Each row of numbers belongs to one of the nodes below and depends on some of the facts about them. Some rows are named. Which node is each other row?

Some nodes and their rows:
z89:  -8  18   0   3  -3  -8  16   9   8   7  -4   8   1  -1   9   3  -6  -2  -8 -12  -5  -1   7   2  -6   4  10   5  -2
z844:   5   3  -6   9   6  -2   8   5  21   0  -6   6  -2  15   6  -5   5 -12   3   3  -9  -4   3  -4   4   1  -5   0  -5
z316:  10 -11  -8   5  12   2   1 -11   5   8   0  10  -5   2   5   0  -1  -3  -6   0  -3  -5   4  -7  -1   0   2   6 -10
z495:   2   3  12   2  -3  14   2  -4  22   2  17  -9 -11  -8  -7  -7  -6 -15  -7  15   7   6   1   9 -10 -16  21   2  -7
z759:   9  14   4   3   2  -5   6   5  -3  13   1  -7   2  -7   0  -3  -2   0 -11  -8  -7  -7   8  10  -6  -5  16  -2   6
z105:  17   5  10  -1   8   1   6   1   3  11  23 -11 -16 -19   1  -8  -4  -6  -7   6   0   8  -1  -4  -4  -4  11   1  -8
z349: -10 -15  -7  12  -8   7  -8   2 -13  -4 -12   7   6   0 -12  11  -5   4   7  -2   3   0  -2  12  12  -2   3   6   5
z366:   0   4  10 -12   3 -15   9  15   0  -1  25 -15 -18 -14   4  -5   5   4  -1   3   9   7  -1 -10  -3   9  -5   3  -1
z422: -16   2   3  -7  -3  -9   7  14   0  -9   5   5  -3  -2  -3   9  -4   6  -7 -13   8  -1   2  -6   0   0   6   7   0
z830:  -3 -14  -5  -6  -4   3  -5  -1  -4  -7  -9   5   4   3 -12   7  -3   1  14  -2   3   6  -8   3   8  -8   2   5  -8
z287:  -3  -6   1  23  -2   4  -7  -2   2  -6  -3   4  -4   5   1  -2   7  -5  -4   9   7 -14   4  18  11  11 -15  -4  20
z576:   9   5   9 -20   5 -11   4   7 -10  -7  11  -4  -9  -3   2  -3   5   9  -4  -9  -1   5  -1   2  -4  -6   0  -3   4
z145:   6 -20 -19  -4  -3   9 -11 -11 -10  -5 -19  13  13  12  -8  11  -1   4  21  -6   2  -5 -12  -5  10 -13 -11   3  -3
z528:   1 -14  -9  12  -8   5   0  -5  -7  -4   3  -9 -10  -4 -10   8  -4   8   1   1   0 -12   1  -3  13   3  -4   2   9
z217:  -5   5  -8  -5  -1 -14  -2  -2 -12   8 -19  -7  18   6   0  -1   9  17   9  -8  -8  -7  -5  -2  -2  -1   0  -4   5
z367:  14 -14   2 -12  10  -5 -16 -10 -11   4 -10  -5   3   5  -4  -7  13   8   6   8   1   7  -7  15  -4 -11   1  -7   6
z350:   6  -3  -1  -4  -3   2  -5   0 -16  -4  -8  12  11  -2  -3   4  -3   2  11 -11   9   1  -9   2   1  -2 -10   2  -3
z173: -24   4  12   2  -4   4   0   5  18  -9  10  -7 -10  -3  -7   4   2   1  -9   8  16   0   0   5  -8   3  14   3   7
z801:   7  -2  15  -8   9  -6   0   8  16  -9  14 -14 -15  -4  -3  -8  14  -2   1  16  10   8  -7  10  -4  -3   9   0   1
z671: -17  16  10   2  -2 -13   6  11   3   2  11 -19  -6  -9   0   0   5   5  -5   0   5  -4   1  -3  -1  13   4  -3  14

How the nodes are related:
z585 (zupo z45) (zogik 901) (skozam 807)
z60 (pepazin z925, z196) (zupo z816, z47, z472) (zogik 437) (skozam 807)
z548 (pepazin z949) (zupo z625, z950, z531) (zogik 901) (skozam 807)
z859 (pepazin z350, z287) (zupo z541) (zogik 600) (skozam 807)
z283 (zupo z541, z14, z761) (zogik 249) (skozam 292)
z376 (pepazin z905) (zupo z47, z784, z334) (zogik 249) (skozam 292)
z528 (pepazin z463) (zupo z316, z369) (zogik 897) (skozam 807)
z443 (zupo z97, z840) (zogik 901) (skozam 807)
z844 (zogik 571) (skozam 292)
z814 (zogik 901) (skozam 292)
z759 (pepazin z656) (zupo z576, z801) (zogik 437) (skozam 292)
z816 (pepazin z171) (zogik 901) (skozam 292)
z463 (zogik 901) (skozam 807)
z861 (pepazin z4) (zogik 437) (skozam 292)
z699 (pepazin z458) (zogik 600) (skozam 807)
z45 (pepazin z4) (zogik 437) (skozam 807)
z105 (pepazin z291, z625, z14) (zogik 901) (skozam 292)
z753 (zupo z367, z455) (zogik 249) (skozam 292)
z483 (pepazin z173) (zogik 437) (skozam 807)
z942 (pepazin z686, z334) (zupo z861, z801) (zogik 437) (skozam 292)
z417 (zogik 437) (skozam 807)
z44 (zogik 600) (skozam 807)
z494 (zogik 897) (skozam 292)
z217 (pepazin z80, z793, z744) (zupo z890, z160, z366, z798) (zogik 600) (skozam 807)
z308 (pepazin z220, z905) (zupo z160, z665) (zogik 571) (skozam 807)
z686 (zogik 58) (skozam 807)
z798 (zogik 58) (skozam 807)
z524 (pepazin z70, z830) (zupo z100, z798, z840, z164) (zogik 901) (skozam 292)
z956 (pepazin z925, z495, z159) (zupo z240) (zogik 901) (skozam 807)
z101 (zupo z867) (zogik 571) (skozam 292)
z487 (zupo z700) (zogik 249) (skozam 292)
z94 (zupo z472, z328) (zogik 571) (skozam 292)
z724 (pepazin z287) (zogik 437) (skozam 807)
z381 (pepazin z463, z220, z14) (zogik 901) (skozam 292)
z162 (pepazin z164) (zogik 571) (skozam 807)
z656 (pepazin z256, z147) (zogik 58) (skozam 807)
z215 (pepazin z468, z164) (zogik 571) (skozam 807)
z369 (zogik 58) (skozam 292)
z557 (pepazin z105, z14) (zogik 901) (skozam 807)
z159 (pepazin z349) (zupo z100) (zogik 437) (skozam 807)
z616 (zogik 600) (skozam 292)
z950 (pepazin z162) (zogik 58) (skozam 807)
z785 (pepazin z450, z495) (zogik 58) (skozam 292)
z761 (pepazin z173) (zogik 901) (skozam 807)
z97 (pepazin z686) (zogik 437) (skozam 807)
z468 (pepazin z456) (zogik 901) (skozam 292)
z682 (zupo z38) (zogik 437) (skozam 292)
z90 (pepazin z784) (zogik 437) (skozam 807)
z164 (pepazin z826) (zogik 58) (skozam 807)
z70 (pepazin z495) (zogik 897) (skozam 292)
z949 (pepazin z282) (zogik 249) (skozam 807)
z350 (pepazin z477) (zogik 600) (skozam 807)
z625 (zogik 901) (skozam 807)
z196 (pepazin z349) (zogik 249) (skozam 807)
z674 (pepazin z495, z905, z4) (zupo z45) (zogik 58) (skozam 292)
z458 (pepazin z463) (zupo z950, z44) (zogik 249) (skozam 292)
z587 (pepazin z83, z35) (zupo z256, z33, z58, z14, z844) (zogik 571) (skozam 807)
z883 (pepazin z541, z443) (zogik 901) (skozam 807)
z867 (zogik 600) (skozam 292)
z456 (zupo z97, z871) (zogik 437) (skozam 807)
z171 (pepazin z784) (zogik 249) (skozam 807)
z495 (zogik 901) (skozam 292)
z781 (pepazin z761, z4, z867) (zupo z4, z215, z334) (zogik 249) (skozam 807)
z287 (pepazin z458) (zupo z625) (zogik 897) (skozam 807)
z303 (zogik 249) (skozam 292)
z485 (zupo z949, z328) (zogik 901) (skozam 807)
z744 (zupo z816, z296) (zogik 897) (skozam 807)
z826 (pepazin z650, z196, z910, z830) (zogik 437) (skozam 292)
z541 (zogik 249) (skozam 807)
z669 (zupo z105, z417) (zogik 437) (skozam 807)
z172 (pepazin z101, z541) (zupo z925, z285, z147) (zogik 897) (skozam 292)
z599 (zogik 571) (skozam 292)
z665 (zogik 437) (skozam 292)
z160 (pepazin z477, z665) (zogik 249) (skozam 807)
z801 (zogik 901) (skozam 807)
z38 (pepazin z66, z160, z724) (zogik 437) (skozam 807)
z4 (zogik 571) (skozam 807)
z422 (zupo z47) (zogik 437) (skozam 807)
z296 (pepazin z463) (zogik 901) (skozam 292)
z671 (pepazin z460) (zupo z256, z814, z366) (zogik 901) (skozam 807)
z700 (zogik 600) (skozam 292)
z328 (pepazin z814) (zogik 901) (skozam 807)
z173 (pepazin z70) (zupo z599) (zogik 901) (skozam 807)
z857 (pepazin z460) (zupo z210, z867) (zogik 901) (skozam 807)
z804 (zupo z381, z925, z494) (zogik 897) (skozam 807)
z29 (pepazin z249, z45) (zogik 897) (skozam 807)
z83 (pepazin z871) (zupo z686) (zogik 897) (skozam 292)
z35 (pepazin z72) (zogik 249) (skozam 292)
z853 (pepazin z460) (zupo z147) (zogik 249) (skozam 807)
z895 (pepazin z616) (zogik 600) (skozam 807)
z147 (pepazin z458) (zogik 901) (skozam 807)
z576 (pepazin z101) (zogik 437) (skozam 807)
z784 (pepazin z173) (zogik 58) (skozam 807)
z886 (pepazin z444) (zupo z576, z949, z303, z100, z883) (zogik 897) (skozam 807)
z47 (zogik 901) (skozam 807)
z840 (zogik 901) (skozam 807)
z22 (zupo z557, z38) (zogik 901) (skozam 807)
z989 (zupo z686, z616) (zogik 901) (skozam 807)
z24 (pepazin z458) (zupo z541, z742, z699) (zogik 437) (skozam 807)
z58 (pepazin z867) (zogik 897) (skozam 807)
z291 (pepazin z665) (zupo z557, z303, z215) (zogik 58) (skozam 292)
z509 (pepazin z296, z417, z249, z814, z458) (zupo z256, z444) (zogik 571) (skozam 807)
z650 (zogik 58) (skozam 807)
z72 (pepazin z14) (zogik 901) (skozam 807)
z367 (pepazin z196) (zogik 58) (skozam 807)
z905 (pepazin z472) (zogik 249) (skozam 807)
z726 (zupo z950, z35) (zogik 897) (skozam 292)
z925 (zogik 897) (skozam 807)
z263 (zupo z890) (zogik 897) (skozam 807)
z455 (pepazin z793, z801, z844) (zogik 901) (skozam 292)
z796 (pepazin z101, z220) (zogik 58) (skozam 292)
z48 (zupo z105, z895, z164) (zogik 897) (skozam 292)
z15 (pepazin z650, z220) (zogik 600) (skozam 292)
z282 (pepazin z910) (zogik 58) (skozam 807)
z145 (pepazin z826) (zogik 249) (skozam 807)
z309 (pepazin z303, z145) (zupo z447) (zogik 571) (skozam 292)
z531 (pepazin z830) (zogik 437) (skozam 807)
z14 (pepazin z472) (zogik 437) (skozam 807)
z66 (pepazin z381) (zupo z494, z495, z367) (zogik 571) (skozam 807)
z240 (pepazin z910) (zogik 600) (skozam 292)
z450 (zupo z686, z949, z282, z665, z29) (zogik 437) (skozam 292)
z890 (pepazin z682) (zogik 58) (skozam 807)
z334 (pepazin z910, z844) (zogik 571) (skozam 807)
z80 (zupo z256, z282, z699, z871) (zogik 901) (skozam 292)
z249 (zogik 249) (skozam 292)
z285 (pepazin z376) (zogik 58) (skozam 292)
z830 (pepazin z196) (zogik 58) (skozam 807)
z472 (pepazin z463) (zogik 58) (skozam 292)
z256 (zogik 600) (skozam 292)
z220 (pepazin z296) (zupo z472) (zogik 901) (skozam 807)
z33 (zogik 901) (skozam 292)
z444 (pepazin z910, z308) (zogik 600) (skozam 807)
z793 (pepazin z196) (zupo z210, z784) (zogik 600) (skozam 807)
z100 (zogik 897) (skozam 292)
z447 (pepazin z905) (zogik 897) (skozam 292)
z460 (pepazin z417) (zupo z814, z90) (zogik 901) (skozam 292)
z210 (zogik 600) (skozam 292)
z477 (zupo z249, z531) (zogik 58) (skozam 807)
z742 (pepazin z700, z861, z814) (zogik 437) (skozam 807)
z349 (pepazin z463) (zupo z905, z35) (zogik 58) (skozam 807)
z316 (pepazin z844) (zogik 571) (skozam 292)
z910 (pepazin z159) (zupo z447) (zogik 58) (skozam 292)
z604 (pepazin z871, z145) (zogik 901) (skozam 807)
z89 (zupo z761, z334) (zogik 437) (skozam 292)
z871 (pepazin z857) (zogik 437) (skozam 292)
z366 (pepazin z101, z665) (zogik 901) (skozam 807)
z516 (zupo z895, z801, z367) (zogik 897) (skozam 292)

Rows to name:
No name comes twice in this set of rows, the named rows included.
 -1  13  12   0 -10   7  13  12  15  -1  19  -8 -14  -8   0  -7 -10 -18  -3   9  -4  16   3  -3   0  -3   8   1 -15 -> z814
-13  -5 -16 -13 -15  12  -7 -18 -22  -5 -10   1  17   2  -3  14 -12  17  11 -17  -7  -8   5 -27   3  -3 -11  -1  -8 -> z781
 21   4 -11   9   2  15 -10 -17  -7  16 -16  10  21   6  -4   2  -2   3  10  -8  -5 -14  -2   1  -7 -11  -5  -8   3 -> z753
  7   8  10 -12  -1   6   1  -6  -2   1   8   0  -3  -3   0  -3 -10  -4 -11  -2  -4   8   8   1 -13 -12  17  -5  -9 -> z861
  5   5  11 -12  -8   0   1   9  -7 -14  12   0  -6  -4  -5   0  -3  -4   1  -3   5  10  -5  10  -1 -16   5   1  -4 -> z417
  8 -17   0   0  -1  11 -10  -8   9 -15   7  -2  -7   9  -8  -1   3  -2   8  13   4  -2  -4   5   3  -9  -2  -4   0 -> z925
-13   2   6   8  -7  -8   9  19   6  -7  13 -11 -16 -10 -12   5  -3  -7  -3   4   6   4  -1   3  11   7   8   9   1 -> z220
  4  -4  -8  12   4   1  -3  -1   7   9 -23   8  12   8  -3  -1   3 -11   4   4  -1  -2  -1  11   3  -4   7   5  -1 -> z910
 -2   6   7  10   8  -3   8   5  20  13  12   1 -11  -8   2  -6   5  -9 -15   6   8  -1   1   4  -7   5   9   4   1 -> z468
 11  -2 -16  10  -1  18  -7 -14  -9  14 -21  20  20   9   6   1  -2   0   7 -12  -6 -10   1  -2  -2  -2  -9  -3  -3 -> z487
  8  -4  -6   9  -8   5  -7   1  -8  -2   5  -9  -4 -10 -13   2   0   6   9  -3   0 -14  -3   9   2  -7   1   1  14 -> z66
 -7  -5  -9  13  -3   1   1   1  10  -7   0   0  -2   8  -4   9   2   4  11   2   2 -17   0  -8  11   5  -4   0   6 -> z744

Now the same nodes, written a new way:
Named rows:
z72:  0 -6  3  0 -1 -6 -7 -1  3 -4  3 -2 -3  0 -2  1 -4 -3  7  5  6 -2 -3  2  7 10
z443:  -4 -10   7  -3  -2  -8   0   1  -7   2  -2  -1  -2  -5   0   1  -2  -6  12   3  19   9  -2 -12  16   2
z472:   4   3   7   3  -1  -7  -9 -17  -4 -11 -12  -5  -6   2  -7  -4  -3   8   2   3  -6  14   0  11 -15  -1
z309:  5 -3  4 -4 -3  4  3 12 20  4 -7  1 -4  2  2  2  7 -3  7  1  9 -5 -3  7  9  1
z599:  9 -3  4 -1 -4  2  4  4 22 -4 -4  1  0  0  1  2  0  0  7  4 -2 -1  0  3  0 -5
z456: -11   6  -7  -3   7  12   4  12 -19   3   1   4   1  -2   7  -2   5   0  -5  -7  -2   4   1 -18   3  -3
z548:  -2 -10  -1  -3  -1  -5 -15   9   5   5   9   4 -12   2   0   0   3 -10   5   2  10 -19  -9   8  14  15
z830:  -1  -2   0   0   2  -9 -11  -7 -11  -3   6  -3  -3   1  -2  -3  -5   3   0   3   2   3  -4  10   3   8
z240:  -1   7  -8   3   4  13   6   4  -3   7   4   2   6   4   0  -1   9   6 -16  -9 -24  -4   5 -13 -20  -9
z210:   0  15  -7   5  -2  17   2  -2  -5  -2  -1   1   3   3  -5  -1   8  11 -19 -11 -27  -4   7 -11 -23 -19
z376:   0   8   7  -2 -11   4  -2   3   1  -9 -17  -1 -12   2  -4  -1   9  -9   6  -7  10  -9  -3  10  10  -4
z942:  -7   8 -11  -5   1   1   8   3  -6  12  -4  -1   7   2   2  -2  14  -3  -5 -11   5  -7   3  -8  -8   3
z861:   0   8  -9   0   0   3   8 -10  -3   4   4  -3   9   0   1  -1   3  11  -5  -7  -6  -3   7 -13 -18  -5
z816:   6   5   4  -1  -5   0   1 -16   9 -12 -12  -4  -4   5  -6   1  -8   3  10   3   4  -5  -1  23  -9  -1
z256:   0   1   1   3   7  21   8   2 -12   3   0   5   6  -1   5   1  -1  26 -17  -8 -26  16   5 -25 -15 -29
z291:  -4   4   3  -3  -4 -12  -6  -6 -15   1  -9  -7  -3  -1  -3  -5   4  -7  10  -7  26   4   0   8   5   4
z162:   2   0   2   0  -1   5   2   9  18  -4  -1   2  -2  -1   1   3   0 -10   4   8  -1  -3  -2   1   8   5
z215:   4   6   3   6  -1   3  10   1  20 -11 -14   1  -1   1  -3   4  -1 -13   1  12  -9   0   1   1  -4   6
z477:   0  -9   0  -1  -2  -9 -24  -4 -14   1  17  -2 -11  -2  -1  -3  -1   2   3  -4  10  -7  -5   5  13   8
z24: -11   3  -1   0   4  11   6  12 -28   6   1   6  -2   2   1   2   5   1  -7 -12 -10  -7   1  -6   7  -7

Which node is each row?
No name comes twice in this set of rows, the named rows included.
 -5  -3   0  -8  -2 -10  10   4  -2  10 -12  -4   6   1   4  -2   3  -6  16  -2  36   3  -1  10  14  10 -> z524
  2  -2  -2  -3  -7  -8   3  12  19   7  11   0   5  -3   4   3   2 -12   8   3  18 -13   1  -6  13   9 -> z66
 9 -3  2 -2 -9 -5  0 12 10 14  5  0  1 -3 -1  0 11 -3 -1 -8 15 -5 -1  4  9  3 -> z172
 10   4   0   2   1  -5  15  -1  16   3 -10  -4  13  -3   1   1  -1   0   0   6   2  24   7   6  -9   0 -> z100
  3  -1  -5   0   4 -14  -1 -14  17  -9   3  -5   5  -2  -1  -1  -7  -2   8  15   1   5   1  -9  -8  15 -> z801
  7  -8   4  -2  -1 -12   3 -11  17   1  -1  -5   5  -1   1  -1  -5   9  10   7  10   9   1  -3  -7   4 -> z105
-13  10  -9  -1   6  12  14  19 -21  16   1   6  10  -1   7   0  10  -5 -11 -11  -3  -1   4 -14   3  -2 -> z217
  3   3  -1   1  -4  -2  -1  13   0   5   5   4  -2  -2   0   2   5 -11  -3  -1   4  -4   0  10  14   6 -> z528
  1  -4   8   2   2   1  -3 -11   1 -13  -7   0  -8   3  -4   2 -12   1   6  12  -3   5  -1  12   3  -4 -> z761
  5  -3   4  -1  -4  -5  -5  -9  10 -10  -9  -5  -7   2  -5  -1  -3   5   7   4   3   2  -3  10  -5  -1 -> z296
  5  -3   5  -3 -11   3  -2   9  18  -3  -8  -1  -6  -4   1   1   6  -4   9  -1   7  -9  -3  -5  11  -7 -> z101
 -1  -4   6  -4  -4   9  -1  12  -4  -2  -9   1 -10   2   2   0   5   0   6  -8  10   3  -5   7  15  -8 -> z283
 1 -6  6  3  4 -3  9 -1  3 -1 -4 -1  5 -3  1  3 -7  3  3  7 -3 11  1 -7 -1 -1 -> z160
 -1  -4  -3  -3  -4  -4  -5   3   6   5   7  -1   0   1   0   2   2  -7   3   4   5 -15  -3   5   8   7 -> z853

Now the same nodes, written a new way:
Known rows:
z287:   0   6   1 -16   2   1   1  -3  -6  -1  -1   2  -1 -11
z724:  0  3  0 -1  2  1 -1 -2  0  1 -1  1  0 -4
z417:  3 -1 -3  0  7  1 -3  1  1 -1  0  2  2 -3
z761:  4 -4 -1  1  3  2  0 -5 -3  0 -3  0  2  2
z616: -4 -9  1  1 -3 -6 -6  6  9  0  2  1  1  5
z826:  2  3  1 -2  2  1 -1  0  2 -2 -1 -1  0 -3
z215:  3  3 -6  6  5 -2  0 11 -2  4  5  0 -2  8
z548:   1   3   6 -10  -5   0   2  -5  -9  -1   1  -2  -1  -2
z210: -5 -7  2  1 -4 -6 -6  4  8  0  2  1  0  7
z883:  2 -1  7  4 18  2  1 -5 -3  3  0  1  1 -4
z785:  1 -1  1  0  1  2  2  0 -1  0 -2 -2 -1  4
z669:  0  3 -1 -1 -8 -1  0 -5 -1 -1  0  1 -1 -6
z443:  -1  -4   3   0   1   3   4  -5   0   1   0   0   1 -13
z29:  5  8  0 -1 12  2 -3 -6 -2 -1 -4  3  1 -1
z781:  -4  -5  -3   2 -15  -3   3  -3  -1   3   0  -1  -3   5
z886:  2 12  1 -2 -3  1  0 -8 -3 -1 -2  1 -1 -8
z699: -6 -5  4  2 -3 -6 -5 -2  3  3  2  3  0  9
z316:  -2   7   3   5 -11   4   5  32   4   2   1   1   1  12
z671:   0   2   2   1  -5   2   3 -10  -3   0  -1  -1  -1  -3
z804:   2   9  -2  -3  -1   1   0  -8  -1  -2  -2   1   0 -10

Which node is each row?
No name comes twice in this set of rows, the named rows included.
  3  -7   3 -10  12   2   0   2  -5  -2   1   0   4  -3 -> z625
 2  2  0  2 -5  3  1  5 -1 -1 -3  3  0 -1 -> z45
 -6  -7   2 -10  -3  -3   2   6  -1   0   3  -2  -3   2 -> z458
-10  -4   3  -1 -18  -7  -1  -4   3   3   2   2  -2   3 -> z859
  3   0  -1   0 -10   1   1  -3   2  -4   0  -3   0  -7 -> z80
 1 -6  0  5 -3 -3 -1  3 -1  1  4  0  1  8 -> z949
 -3  -8  -4   0 -13  -2   1   1   0   1  -1   0   0   8 -> z171
 1  0  3  1 -1  2  2 -6  0 -2 -2 -2 -1 -4 -> z460
-2 -3  1 -9 -7  0  3  0 -6  0  3 -1 -1 -2 -> z349
  3   3  -3   0 -13  -1   0  -3   1  -3   2   1   1  -9 -> z456
 -5   7 -11   4  16  -3  -1  10   5   6   1  -4   3   6 -> z599
 1  8  3  0 -3 -1 -2 -3  1 -2  0  0 -3 -3 -> z942
 6  2  6  4  5  2 -3  0  0 -2 -1 -1  1  4 -> z455
 3 -1  1  1  6  3 -2 -6 -2 -1 -7 -1  0  6 -> z816
-3 -8  4 -8  8 -2 -1 10 -1  0  2 -1  0  8 -> z35

